
[[  59   67   -8  114  -98    7   34  155   25   81  103  -15 -195  140
   -18   -5 -170   37   67   87    9  -25 -108 -136  -37   82   78  -97
    25  -82  -34  204  -24  -45]
 [-104 -290 -206 -122  146 -181 -134   65  343  202   85  276   23 -216
    92  124  136 -284  -11   17  -40  232   96  -77 -154 -136  178   27
   224  290  159 -434  173   10]
 [  50   95   23   37   63    1   54   21  -15   15  171   40  -76  108
   135   47 -121   -1   53   64  -13 -128   -8   58 -128  171   90  -38
    26 -106   -3  267 -112  -56]
 [ 128 -110    0   -8  177  -13   34  183  107  -26  -44  -40  -15  -50
   -37    2 -103  218  -64  -51  -22   37 -112   50  -20   50  216   -6
  -130  -54  -39  146   14   56]
 [ 139  191  -20   55 -220  159  -62  153  123  -32  109 -116   70  -28
  -165   75   63  -49   75  -43   80  -40   68 -195   42  -36    6  -45
    68   57 -190   95  120   78]
 [-100  -34   46  -59  -27  -51  -22  -97  -11  187  178  111  -56   48
    99   -2  -78  -10   12  -58  -65   10   57  -46  -89   96  114  -61
   152  -89   27  121 -116 -107]
 [  51  141  -20   53  -53   -8   17   38   21  -44  191   -3   20  112
     0   71   -5  -95  123   50   32  -10   15 -102    8  116  -35    5
    51  -15  -57  148  -10   44]
 [  86  102   31   97  -59  -40   69 -110  -82  -40   81 -127  232  143
  -138  -56   20  147 -136 -107  -84   20  -26 -205  161   13 -122  -30
    84  -88    6   40  -80   65]
 [  46   87 -106   88  204 -102  160   97  -13  -91  167  -23   28  215
   141   30   81 -135   83  227  -18  -79  -96   38  -55  191 -139   28
   -10  -12  103   94 -124   97]
 [ 193   19 -125  -20  196   26  -66   69  315  -23   86  150   68 -233
   169  200  -47 -142  -58   29   13 -135  112  145 -302  -49  288    4
    80  193   56  -74  158  -33]
 [-155 -133    5 -158   14  102   14  340   47  219  -40 -244  -78   -2
  -104 -164  283   30   89    0    7   36  -88  -62   19   68  -28  -72
   -78  -53 -121  126 -111  158]
 [ 109  156  -88  212  -45 -105  117  -29  -33  -57  188   24   42  254
    15   46  -72  -67  -11  144  -51  -28  -59 -186   37   67 -137  -42
   146  -26   92    5  -41   -3]
 [  82  113   -6  105 -128   88   43  304   30    9  121  -65 -250  165
   -51   29 -121   14  202  141   74  -44 -105 -102   -8  140   54  -68
   -46  -97 -162  321   -9   14]
 [ -84 -130   47  -95  181 -100   37  -25  -21  152   42   -5  -21   15
    78  -89  -47  118  -66  -56  -87   39  -80   24  -74  118  122  -37
   -25 -111   90  144 -152  -12]
 [ 218 -168   48  119   29  161  135  383   52  142 -200 -164 -226   53
  -141 -148 -263  551 -261  -57 -117 -136 -221   16  -46  -44  310 -215
   -83 -241  -94  228  -51  -75]
 [  58   70  -67    2  127    1   48   59   76    9   88  -68  100   15
    75   14  113  -98  -18   70  -22 -106    0   12 -104   61  -23  -13
    32   45   51   31  -46   69]
 [ 153  172 -131  119 -206   89  -22   13  167  -31  175   21  248    8
  -101  146  173 -186  -60  -10   -9  -68  197 -217   28 -148  -99  -40
   317  166  -58 -243  139   42]
 [ -19  129  -14  -36  131  -21   59   63  -18  -18  163  -91   11  106
   118   -5  103 -143  148  124   35  -85  -51   39  -85  218  -75   21
   -68  -32   17  240 -130  100]
 [-135   29  -27   27 -142  -21   40  184  -46  135  152 -100 -126  212
   -75  -78  130 -107  190  113   19   87  -90 -225   88  124 -162  -57
    48  -63  -59  128  -98   87]
 [  92  -28   -3  -62   97  102   14  213  121   39  -21 -123   29  -83
   -39  -16   64   95  -39  -42    2  -70  -31   41  -69   24  134  -38
   -64   -7  -82  122    0   78]
 [ -42  -93   75   43 -205  142   30  139  -12  399   58   43 -308  111
    33 -113 -207  229 -132  -32 -133 -164    1  -64 -163   -8  238 -277
   241 -232  -57  172 -152 -264]
 [ 150  132  -85   74  130   16   64  160  107  -71   87  -84   12   43
    78   51   21 -104   42  152   29 -131  -66   21 -134   89    9   -9
   -48   58   32  117    6   80]
 [  51  -20  -22   57  -72  -15  -57  253  135   85   51    4 -275    9
   -64   20 -202   20  146   62   65  109 -147 -160  -46   58  196  -57
   -82  -12  -79  210   90   -5]
 [ 314   84   60  246  -55   14  119  -14  -54 -121  -45 -135  136  136
  -217  -46 -281  450 -286 -141 -108  -33 -140 -186  163  -50   82  -89
    -5 -179  -29  142    5  -11]
 [ -20 -128  -31  117 -119 -105   21  178   29  153   50   55 -243  157
  -112  -49 -203  124   32   44  -41  189 -172 -260   80   19   94  -93
    55  -90    1   64    5  -41]
 [ 104 -151   -7  -15  291  -38  123  188   51  -22  -59  -57   -5   20
    28  -48  -62  247 -107    0  -72  -19 -151  136  -48  106  168   -9
  -145 -109   30  151  -84   60]
 [  31   -7   59 -150   -3  152  -77 -203  104  208   22  -71  363 -229
    -8  -42  188   94 -346 -303 -133 -176  242   -1 -130 -162  126 -107
   256   31   10 -141  -43  -53]
 [ 126 -138   35  127   33  -80   54  155   26   46  -42   23 -208   87
   -96  -44 -377  357  -90  -39  -62  117 -219 -110   39   45  261  -80
   -89 -174  -10  209    3  -69]
 [ -14  -46   29 -125  137   93   38  212   49   87    6 -159   -3  -36
    16  -71  145   67   25  -13   -2  -87  -46   97  -80  116   80  -32
  -102  -69  -82  215 -108   97]
 [  32  120   -8 -101  200    6    2 -129   60    7  165   -4  208  -72
   195   59  126 -153  -37  -10  -24 -173  119  135 -202  107   40   19
    67   45   80   89  -94   22]
 [   7  162 -147  135 -139  -42   74  -17   20  -15  261   31  185  218
   -15   79  224 -266   36  132  -33  -17  111 -231   75    0 -282  -24
   308   86   37 -196  -18   68]
 [ 155  -71   11   36   45   46   39   89   75   17  -57  -83  116  -40
  -127  -34  -55  279 -209 -143  -86   -5  -39  -62   39  -67  146  -63
    17  -63  -42   21   14   28]
 [  -9 -120  -75  -18    8  -33   -8  201  126   92  -31 -110   49  -27
  -156  -60  140   31  -32  -26  -22  153  -82 -193   86  -61   -5  -29
    12   66  -19 -100   59  139]
 [ -56   88   82 -116 -147  102 -112   98   38   84  103 -134  -21  -60
  -114  -19   70  -23  176 -116   87   60   20 -144   42   97   56   -7
   -57  -36 -190  285   -3   82]
 [ 100 -112 -182  -10  197 -121  -61  101  317  -30  100  219   42 -168
   102  202   -3 -198   17   70   10   96   52   16 -159  -50  199   60
    87  234   96 -219  191   32]
 [ 221  137 -123  120 -129  107  -20   75  207  -37   88  -14  207  -61
  -108  128   89  -83 -115  -22   -9  -88  131 -158  -19 -164   11  -49
   222  160  -56 -197  167   38]
 [ 164 -158    7  -39   92   10  -72  168  208  -20  -83    2   17 -196
  -145   49 -150  254  -89 -179    1  138  -59  -38   17  -60  329    7
  -104   19  -96   67  153   48]
 [ -27   27   62 -172   30   50 -103   57   91    0   92  -67   91 -140
   -55   39   98  -25  138 -138   76   76   59  -17    8  105  113   61
   -91   11 -148  216   11  122]
 [  18  -35 -205  139   65 -129  149  111   56   31   94  -13  129  208
    -5  -15  220 -139  -90  188 -103   31  -61 -175   48  -37 -235  -37
   201   93  161 -304  -28  105]
 [ -99   19   52  -33 -177   68  -16  -61  -31  280  137   -9   -8   63
     5  -74   39   21  -80  -88  -88  -79   93 -140  -57   -1   23 -144
   247 -100  -18   54 -132 -110]
 [-177   21   35 -177    3  -25  -86 -121   24  192  177   -6   84  -59
    85  -30  161 -172   69  -81   -8   18   99  -65  -93   97    0   -7
   100   16   19   87 -105   18]
 [-138  -88   34  -60   50 -152   -8 -140  -41  166  114   45   22   60
    40  -69  -27   25  -33  -73  -84  120  -34 -118   -1   92   30  -19
    74  -77  103   57 -129  -22]
 [-127 -199   -6   84   -3 -234   70  -36  -78  222   83  114 -168  224
     1 -114 -186  143  -75   20 -145  195 -165 -220   61   64   36  -96
   126 -148  158    2 -136  -96]
 [  -4  130 -112   89 -183    5   -8  100   82   89  146  -93   58  102
   -98   -5  184 -217   62   96   12   28   10 -297   43  -48 -187  -62
   181  113   -2 -115   45   89]
 [ 106 -151  -27   12  165   60  112  419   94   27  -98 -142 -154   38
   -68  -68  -25  239  -18   66  -18  -19 -200   59  -26   69  161  -63
  -171 -103  -78  181  -34   93]
 [ 188  -75  -40   97  179  -77  113   68   49 -115  -42  -58  161   56
   -95   -8  -70  258 -190  -50  -92   51 -114  -44   91   -7   65    0
   -41  -51   48  -13    3   84]
 [ 386  159  -67  194   89  132   96  229  157 -164  -13  -98   30    6
   -18   98 -162  155 -129   75   -2 -239  -74   54 -126  -17  168  -63
   -47    5  -52  141  100   13]
 [  65 -122  -35   15  311 -177   94    4   39  -49   26   51   47   44
    88   -1 -113  128  -92   18  -86   63 -129   68  -47  115  122   38
   -80  -51  142   67  -72   38]
 [ -67 -173  -31  -60  205 -135   64  116   28   41   53   26  -36   65
    30  -29   23   64   38   26  -48  137 -107   11   16  136   61   29
   -61  -58   46   74  -92   79]
 [  25  -73   28  185 -300 -129  -29  -74  -26  137   71   82  -63  152
  -256  -45 -288  251 -119 -154 -100  268  -83 -452  229 -105   69 -113
   198 -114   -9  -39   51  -99]
 [  56  -34  -24    9  -11   11    1  113   81   47  -12 -127   96  -18
  -149  -51   69   91  -72  -72  -28   69  -61 -165   75  -40   15  -38
     3   13  -31  -10   30  101]
 [ -15   85  -13   21   -8  -80   -7   12    3   16  125  -74   14   81
   -32  -16   11  -78   96   34   22   80  -81 -174   37  104  -57   10
   -24   -1   16  135  -32   86]
 [ 134 -209   -3   -7  423 -136  113   37   71  -22  -45   94    0  -29
   148    3 -225  286 -200  -26 -125  -12 -139  217 -143  105  303    2
  -116 -108  150  117  -86  -32]
 [  99  -85   31  230  -51 -228   76  -39  -75    5   62  115 -158  234
  -117  -21 -458  318  -85  -33  -99  232 -227 -274  161   60  134  -56
    12 -193   73  144  -16 -102]
 [-170   97  -15  -65 -121  -79  -58 -162  -19  126  265   37  122   78
    28   14  175 -257  116  -18   -4   81  123 -203   24   75 -152    5
   205   40   24  -12  -78   35]
 [ -50  119   23 -104 -164  213  -44  233   72  107  154 -117  -46   -6
   -41   22  205 -122  205    3   88 -107  106  -35  -42   97    4  -55
    51  -23 -235  230  -38   74]
 [  56  -56   -7  -69  222  -72   47  -91   41  -68   54    0  289  -36
    16   24   98   95 -137 -125  -83   25   44   53   21   45   34   58
    22  -12   47  -26  -56   93]
 [ 107  160 -123   11   39    6  -62    1  208  -31  186   61  121  -91
   112  163   99 -304   61   86   51  -92  119  -28 -180   -1   30   22
   129  202   42  -71  111   43]
 [  65 -211  -41  -40  197  -13   66  273  119   18  -75  -52   -6  -28
   -62  -30   32  198  -64  -22  -44   79 -115   41   20   25  154  -12
   -97  -37  -36   31    1  106]
 [-166 -192 -131   11 -154  -40   32  329   79  243   11 -110  -96  138
  -210 -129  271  -65   60   86  -36  225 -109 -336  163  -69 -166  -95
   135   42  -28 -216   -2  138]
 [-119   17  -24 -178  -24   75 -122  144  160  160  177   38  -76 -120
    92   70  161 -264  221   26   86  -13  121    9 -172   92  106   -3
    61   88 -105  120   10   32]
 [ 184   23   71   72    7    6  -22  -16   63   -5   24   28  -26  -43
   -41   33 -313  258 -114 -133  -36  -12  -58  -53  -43   22  278  -57
   -30 -100  -29  221   36  -84]
 [ -85  -85  -53  -20  -19  -56   42    7    8  150   56  -70  164   74
   -83  -89  223   -3 -110  -45 -103   81   15 -185   91  -46 -128  -52
   179    7   58 -173  -78   74]
 [ -46  -42   97 -219  312   10   11  -36    0   72   45  -75   81 -109
   180  -53   55   76  -26  -94  -33 -120    2  246 -196  205  177   20
  -139 -101   22  315 -192   33]
 [ -18   73   82  -68   -2  116    4  -35  -24  211   94  -86   -5   -6
   109  -74   -6   56  -91  -65  -66 -223   54   49 -193   80  108 -125
    96 -119   -4  225 -167  -93]
 [-160  -28  -78   -1  216 -226  184 -123 -149   42  152  -85  231  274
    90 -127  290 -112  -55  110 -136   51  -74  -84   82  161 -337   29
    93  -45  233 -101 -260  145]
 [ -64  -19  -35  -92   55   14  -31   75  106  168  134   45  -67  -40
   132   18   66 -138   62   45  -10  -65   51   37 -189   78  111  -49
    91   25   16   73  -55  -28]
 [  61   49  -12   87   31   57   87  280   25  113   56  -86 -298  143
    82  -56 -155   57   75  180    5 -149 -174   10 -167  148  119 -129
   -72 -122  -22  318  -97  -47]
 [ 116   54   26 -126  167  235   -9  180  158  154  -44 -195   20 -203
   127  -48   94   47 -124  -33  -13 -340   31  221 -329   23  229 -108
   -53    0  -38  210  -62    2]
 [ -13  -91  -96  -51  265  -73  104  162   72    3   39  -70   87   49
    69  -26  201  -55   -1  101  -41    3  -79   67  -42  106  -52   28
   -41   30   78  -19  -91  150]
 [-153 -228  -80 -246  186  -47 -164  204  298  246   51  127 -179 -267
   141   53   87 -227  161   28   57  122   14   70 -266   42  290   12
   -27  169   26  -10   79   26]
 [-158  -86  -51 -150  -51  127    8  249   84  247   71 -119   12   -4
   -21  -79  369 -125   57   26  -19  -47   81  -40  -50   13  -65  -86
   141   21  -91  -44  -95   91]]

[ 335  342 -322  -16  211 -453 -213 -211  600  281  -41  -92 -275  356
 -288  -71  661 -174   43  424  -98  300   76 -103  647 -206  173  163
   27] : 70
[-235  409  109 -264   26 -349   53  -34 -253   57  295  604    9  396
  -81  169  -32  431  132 -423  139   45  114  147   40 -494 -216   84
   81] : 12
[ -80   16  -27   -3 -101  -74  -40 -332 -140 -268  257  304   33  -13
   24  292  107  -16  411 -211 -310  -41  -77 -178 -138 -160 -198  227
  -64] : 61
[ 197   51   91 -120  -33  127  -87 -186 -100  135 -501 -186 -297  -62
  359 -389  125 -361   40    8  191  133  109 -401  317  278   55 -128
 -291] : 14
[ 344   65  -95 -242  293  328  261 -472 -647  -16  188  -27 -215 -120
  -39   72   35 -343 -212 -138 -759  318 -481 -651 -321  -51  418  347
  271] : 53
[-125   88  182  226 -388 -354   37 -225  200 -121  159  -29   68   -9
 -108  293 -201  -11   -3  176 -138  100   80 -232  387  135 -131  353
  -35] : 63
[-303  197   76 -161 -184 -328   90 -235 -107 -231  450  326  223  188
 -119  333   18  277   51 -302  -77 -162  -35  -29  100 -370 -244  490
  115] : 2
[  50  160  103 -129   34   78  -73   14 -143  136 -381  232 -242  169
  277 -320   91  -65  179 -200  194  200  227  -75  154   -5  -85 -381
 -223] : 59
[-349 -249  288  204 -389  229   54   55   73 -379  193  129  240 -244
   69  250 -296  -23  353 -211 -162 -157  121    5 -118  200 -417  -26
 -210] : 56
[ -72   33  315  101 -263  212  125   10  110 -133  -24  -23   10  -49
   74 -118 -150 -177    0 -109 -118   84  150 -162  154  164 -204  -67
 -139] : 25
[  47  154  245  -33  -33  144   67  149   59  206 -262   -7 -195  109
   83 -311 -101 -115 -107  -23  118  260  233  -94  304  157  -21 -293
 -132] : 44
[  74   63 -252 -142   41 -371  -39 -484 -198  -35  139   -2  -46   52
  -91  317  207  -13  -60  136 -300   95 -272 -377  215 -124  241  571
  170] : 5
[ 127  -63   51  -48  170  279   -5  172  -47  276 -281  -99 -242  -87
   60 -174  -82 -187    6  100    5  279   81 -116  119  296  183 -356
 -121] : 32
[ -63  284   92 -220   78 -224  105  -73 -400  189   49  314 -117  238
  -31   92 -195  229 -146 -166   30  239   -2 -116  120 -164  106   73
  131] : 18
[-251  116  173 -104  -51 -141  244  110 -160   84  279  125  124  147
 -249  247 -359  284 -372  -65 -101  158  -18   16  175  -83   66  203
  263] : 17
[-363  -23  158 -380   14  223  256   31 -371 -210  469  208  279  -10
  -48  184 -117  211  -96 -537  -83 -283 -138   24 -222 -274 -175  308
  146] : 11
[ 123  -87  111  -36   39  381  276  -26  -27   20  114 -342  -32 -164
 -151  -37 -114 -313 -376  108 -453  190 -174 -345   94  230  236  185
  159] : 47
[-247   57  -35 -145  -47 -320    6 -209 -244 -101  372  303  130   49
 -124  472  -80  279  162 -161  -87  -78 -110  -51  -17 -215  -74  398
   98] : 54
[-365 -259   93 -213   61  378  100  411  -41  -20   80   76  206  -17
  -12   -4 -112  181  -39 -255  105 -139   87  298  -42    0 -112 -224
    7] : 46
[-338  -88  -23 -148  134  -93 -103  273 -233  139   85  461   54   85
  -31  333 -200  433  355 -203  212    2  124  332 -117  -97 -101 -263
  -55] : 4
[ 296   99 -479 -384  214 -515 -239 -702 -310  201 -387 -248 -289  116
  195  -28  560 -188 -193  289   82  105 -279 -604  565  -38  504  592
   46] : 20
[-368 -537 -218 -354  351  317  -69  458 -224  178  -10  -16  167 -173
  -30  238  -74  292   46  -47  211 -181  -72  349 -121  132  176 -220
   27] : 16
[-185 -286  202 -128    6  352  184   85 -518   36   87  -73   49 -372
   66  256 -538    6  -41 -134  -93    7 -153 -221 -239  361  121   38
  -29] : 7
[-555 -264   47 -312    1  188  114  252 -355 -188  261  313  357   20
   17  258 -181  423   13 -450   69 -276  -22  305 -201 -187 -179   18
  103] : 30
[ 125   59  -55  -17  -49 -123   76 -447 -231  -89  122  -50  -85  -58
  -39  225   18 -190  -55   69 -421  163 -235 -482  102   44  177  446
   98] : 41
[-291   99   88 -219   43 -118  122   64 -243   16  402  327  138  107
 -183  344 -190  358   38 -268  -10  -53  -36  113  -76 -239  -91  183
  129] : 6
[ -94 -369   43 -353  249  687  260  384 -231  187 -187 -410   50 -170
   30 -278 -140 -133 -600  -30  -29   48 -116  -44   81  293  344 -160
  158] : 38
[-412   44  318 -183 -169  176  344  211 -124 -182  385  175  311  142
 -149   82 -282  254 -351 -384 -108  -98   45  127   30 -203 -210  151
  217] : 8
[-128   67  -62 -164 -140 -463  -92 -352  -59    2   57  -93   32  -20
   23  272   69   77    3   77  195 -143  -62 -278  409   11   15  554
  -54] : 64
[-138 -259 -308 -152  197   84 -101  195  434    5  145 -151  156   65
 -251   95  437   33   -2  165  -96 -116  -22  241  261 -115   47   79
   94] : 9
[ 174  -55 -339  -92  189   72 -228 -111  592  -53  -10 -128  -74  113
  -98 -157  839 -303  299  132 -182  -61   37   12  294 -194  -63   52
 -108] : 1
[ 143  282  208  -63   50 -227  -49   88   45  544 -382 -144 -378   64
   55 -191 -219  -52 -113  241  459  324  255 -208  550  328  163 -192
 -210] : 10
